Below is a small trained network, with its code and all its weights. Each question gives an input and a target symbol and asks what happens when units are switched off, that is, made to give their printed mean instead of their output.

import numpy as np


def w(rows, s, z=0):
    codes = np.array(rows[::2]) - 128.0
    scale = np.full(codes.shape[1], s)
    scale[-1] = z or s
    return codes * scale


def f(y):
    return y / 2 * (1 + np.tanh(0.7978845608 * (y + 0.044715 * y**3)))


def softmax(a):
    e = np.exp(a - a.max(-1, keepdims=True))
    return e / e.sum(-1, keepdims=True)


def log_softmax(a):
    a = a - a.max(-1, keepdims=True)
    return a - np.log(np.exp(a).sum(-1, keepdims=True))


def net(x, mask):
    ids = ['ΘΛΩβδεζηξπτψ'.index(c) for c in x.split()]
    T = len(ids)
    res = E[ids] + P[:T]
    r = res
    for j in range(2):
        rows = slice(3 * j, 3 * j + 3)
        q, k, v = (r @ M[0][rows].T for M in (Q, K, V))
        z = softmax(np.where(np.tri(T) > 0, q @ k.T / 3**0.5, -1e9)) @ v
        o = O[0][rows]
        res = res + np.where(mask[j], z, o[:, -1]) @ o[:, :-1]
    y = f(res @ A[0][:, :-1].T + A[0][:, -1])
    res = res + np.where(mask[2:26], y, B[0][:, -1]) @ B[0][:, :-1]
    return log_softmax(res[-1] @ U[:, :-1].T + U[:, -1])


Q, K, V, O, A, B = {}, {}, {}, {}, {}, {}
E = w([
[169,173,109,191,102,76],'Θ',
[170,184,122,192,97,69],'Λ',
[91,141,51,37,190,67],'Ω',
[163,169,102,220,94,52],'β',
[161,81,184,88,128,154],'δ',
[239,162,125,139,143,237],'ε',
[227,178,115,142,119,137],'ζ',
[230,96,105,183,134,77],'η',
[145,82,2,212,138,78],'ξ',
[147,185,32,164,80,171],'π',
[164,98,45,101,120,201],'τ',
[55,163,119,62,76,122],'ψ',
],0.017)
P = w([
[124,149,158,198,188,147],'0',
[122,141,128,191,179,132],'1',
[122,135,113,173,166,120],'2',
[131,132,106,154,147,119],'3',
[134,125,91,142,134,110],'4',
[139,117,86,133,114,105],'5',
[145,107,84,118,96,103],'6',
[152,98,77,108,80,97],'7',
[157,91,76,98,61,93],'8',
[163,76,74,92,43,92],'9',
[169,71,75,78,29,87],'10',
[173,62,74,75,6,83],'11',
],0.012)
Q[0] = w([
[112,64,100,131,180,111],'H0',
[235,151,78,134,142,116],'H0',
[62,125,210,32,192,119],'H0',
[236,166,5,168,106,86],'H1',
[157,119,132,129,78,158],'H1',
[215,130,132,185,109,76],'H1',
],0.015)
K[0] = w([
[78,175,85,122,135,170],'H0',
[142,88,49,131,66,124],'H0',
[64,162,162,156,197,104],'H0',
[120,88,96,78,34,94],'H1',
[140,95,138,149,85,108],'H1',
[170,125,83,94,3,147],'H1',
],0.015)
V[0] = w([
[48,99,84,251,139,11],'H0',
[80,10,58,112,158,220],'H0',
[41,238,114,120,60,77],'H0',
[254,145,109,183,228,177],'H1',
[55,150,78,134,78,249],'H1',
[226,154,100,143,117,86],'H1',
],0.0089)
O[0] = w([
[138,42,178,166,99,44,204],'H0',
[45,65,93,133,111,172,146],'H0',
[132,165,192,199,71,86,116],'H0',
[170,119,79,47,45,164,190],'H1',
[98,64,83,200,105,252,144],'H1',
[203,125,128,124,115,105,255],'H1',
],0.011,0.008)
A[0] = w([
[169,103,126,181,65,191,143],'N0',
[68,76,98,95,126,151,72],'N1',
[169,198,107,168,130,121,103],'N2',
[148,169,168,150,101,165,177],'N3',
[170,114,100,111,137,159,106],'N4',
[38,122,172,159,178,115,105],'N5',
[143,124,181,94,163,167,255],'N6',
[122,134,60,166,153,97,69],'N7',
[68,166,176,34,101,138,143],'N8',
[92,138,107,170,101,155,94],'N9',
[113,71,121,152,116,130,126],'N10',
[103,148,99,65,80,131,120],'N11',
[80,106,169,20,144,75,42],'N12',
[96,213,139,109,77,101,143],'N13',
[90,91,137,206,164,133,113],'N14',
[83,144,88,150,173,128,186],'N15',
[169,170,189,133,101,142,29],'N16',
[126,254,119,142,142,125,99],'N17',
[112,113,130,55,159,72,207],'N18',
[6,88,150,87,158,182,102],'N19',
[151,79,247,103,78,153,219],'N20',
[119,101,89,69,126,127,157],'N21',
[178,180,97,124,158,132,8],'N22',
[134,131,129,168,98,99,209],'N23',
],0.012,0.0065)
B[0] = w([
[92,138,89,141,181,69,250],'N0',
[96,168,184,104,166,132,166],'N1',
[199,134,134,136,121,141,176],'N2',
[128,35,138,112,56,142,155],'N3',
[108,146,145,125,127,80,192],'N4',
[109,131,65,79,111,67,149],'N5',
[144,42,122,100,112,64,138],'N6',
[150,111,135,91,125,156,164],'N7',
[121,17,98,179,78,174,138],'N8',
[172,107,189,95,162,105,175],'N9',
[124,168,139,108,125,133,181],'N10',
[113,135,173,147,142,87,174],'N11',
[94,180,1,208,127,142,165],'N12',
[63,230,172,139,81,124,155],'N13',
[169,163,141,154,131,228,162],'N14',
[122,130,201,179,125,85,155],'N15',
[42,114,143,191,124,71,152],'N16',
[13,123,105,87,102,169,144],'N17',
[126,103,218,105,164,189,203],'N18',
[199,118,67,154,61,123,157],'N19',
[98,96,109,123,146,188,179],'N20',
[100,133,177,167,141,133,192],'N21',
[136,236,97,142,110,174,155],'N22',
[93,123,95,87,142,188,216],'N23',
],0.0088,0.018)
U = w([
[130,158,103,38,116,203,91],'Θ',
[157,177,106,88,58,128,97],'Λ',
[78,119,142,143,29,163,52],'Ω',
[162,122,154,121,88,115,96],'β',
[74,159,142,119,206,59,252],'δ',
[178,137,157,203,141,220,109],'ε',
[155,117,147,136,80,125,25],'ζ',
[139,33,171,30,91,179,239],'η',
[150,124,145,128,95,124,33],'ξ',
[170,104,1,163,57,73,146],'π',
[169,97,183,180,82,59,51],'τ',
[236,138,169,71,162,121,188],'ψ',
],0.0065,0.003)

Each question gives the input, a string of symbols that net reads in full, and the target symbol t.
The units are the heads (3 rows each of Q, K, V and O) and the neurons (one row each of A and B). Each row of codes is followed by its name. A weight is (code - 128) times the scale printed after its matrix; where a second scale follows, it is the last column's (O, A, B and U).
mask holds one flag per unit, heads first, then neurons. A switched-off unit (its flag False) gives its mean, the last column of its rows in O or B, instead of its output. The means were averaged over made-up inputs and are rounded, as every weight is.
A unit's drop is (log p(t) with every unit on - log p(t) with that unit switched off) / (log p(t) with every unit on - log p(t) with every unit switched off).
The circuit of an input: a set's keep is (log p(t) with only the set's units on - log p(t) with every unit switched off) / (log p(t) with every unit on - log p(t) with every unit switched off). Starting from the 12 units with the biggest drops (on a tie, the unit counted first), units are removed one at a time, each time the one whose removal leaves the highest keep (on an exact tie, the one counted first), for as long as the keep stays at least 0.8.
circuit, biggest first: the units of the circuit, biggest drop first
unit that matters most: the unit with the biggest drop
k most important neurons: the k neurons with the biggest drops, biggest first
heads that matter: for each layer, one digit per head in row order, 1 if its drop is at least 0.15 and else 0, layers parted by /
input ξ β π τ β δ η β π ζ, target π: 2 most important neurons -> N18; N0
input η τ δ π Λ π ξ ζ Θ Θ π Λ, target π: unit that matters most -> N18
input β Θ π Θ η ζ η η η η η β, target ψ: heads that matter -> 11
input Λ Ω π η β, target π: heads that matter -> 01
input τ η π, target δ: heads that matter -> 11
input β η η π π ε, target π: heads that matter -> 00
input β τ ξ, target δ: heads that matter -> 11
input Ω ψ Ω ζ π ψ δ τ π ξ ψ Θ, target ε: circuit, biggest first -> N14; H1
input τ Ω ψ β Θ π β, target π: circuit, biggest first -> N18; H1
input π β Ω π η η ψ δ β, target ε: circuit, biggest first -> H1; N14
input ζ Ω ζ Θ, target Λ: heads that matter -> 11
input τ τ Θ π ξ π η, target π: heads that matter -> 00
input τ η Λ π Λ Θ ξ η ξ ξ η, target η: heads that matter -> 10
input ε β ζ ζ Ω η η η ε ξ ζ Ω, target δ: heads that matter -> 01
input η Ω ε β ε ε, target Θ: 2 most important neurons -> N22; N17
input Ω η π Ω β η δ Λ, target ψ: heads that matter -> 11
input β η π τ η ζ π τ η, target δ: heads that matter -> 10
input π ζ Θ π Θ η ψ β ξ, target ε: unit that matters most -> N14
input η Ω Θ, target ψ: heads that matter -> 11
input ψ η Λ Θ Λ ε, target Θ: heads that matter -> 10
input π π π Θ, target π: heads that matter -> 01
input τ Ω ε, target δ: unit that matters most -> H0
input β ζ ψ π η Λ β ζ ψ π τ, target ε: 2 most important neurons -> N19; N14
input β ψ β, target ε: circuit, biggest first -> N14; H1
input Ω β Ω ψ τ, target ε: 4 most important neurons -> N14; N19; N1; N15
input Ω Θ δ, target η: 2 most important neurons -> N20; N0
input Λ Λ β ψ Λ ζ β β ξ β, target η: most important neuron -> N23
input η β η τ β, target δ: 2 most important neurons -> N1; N0
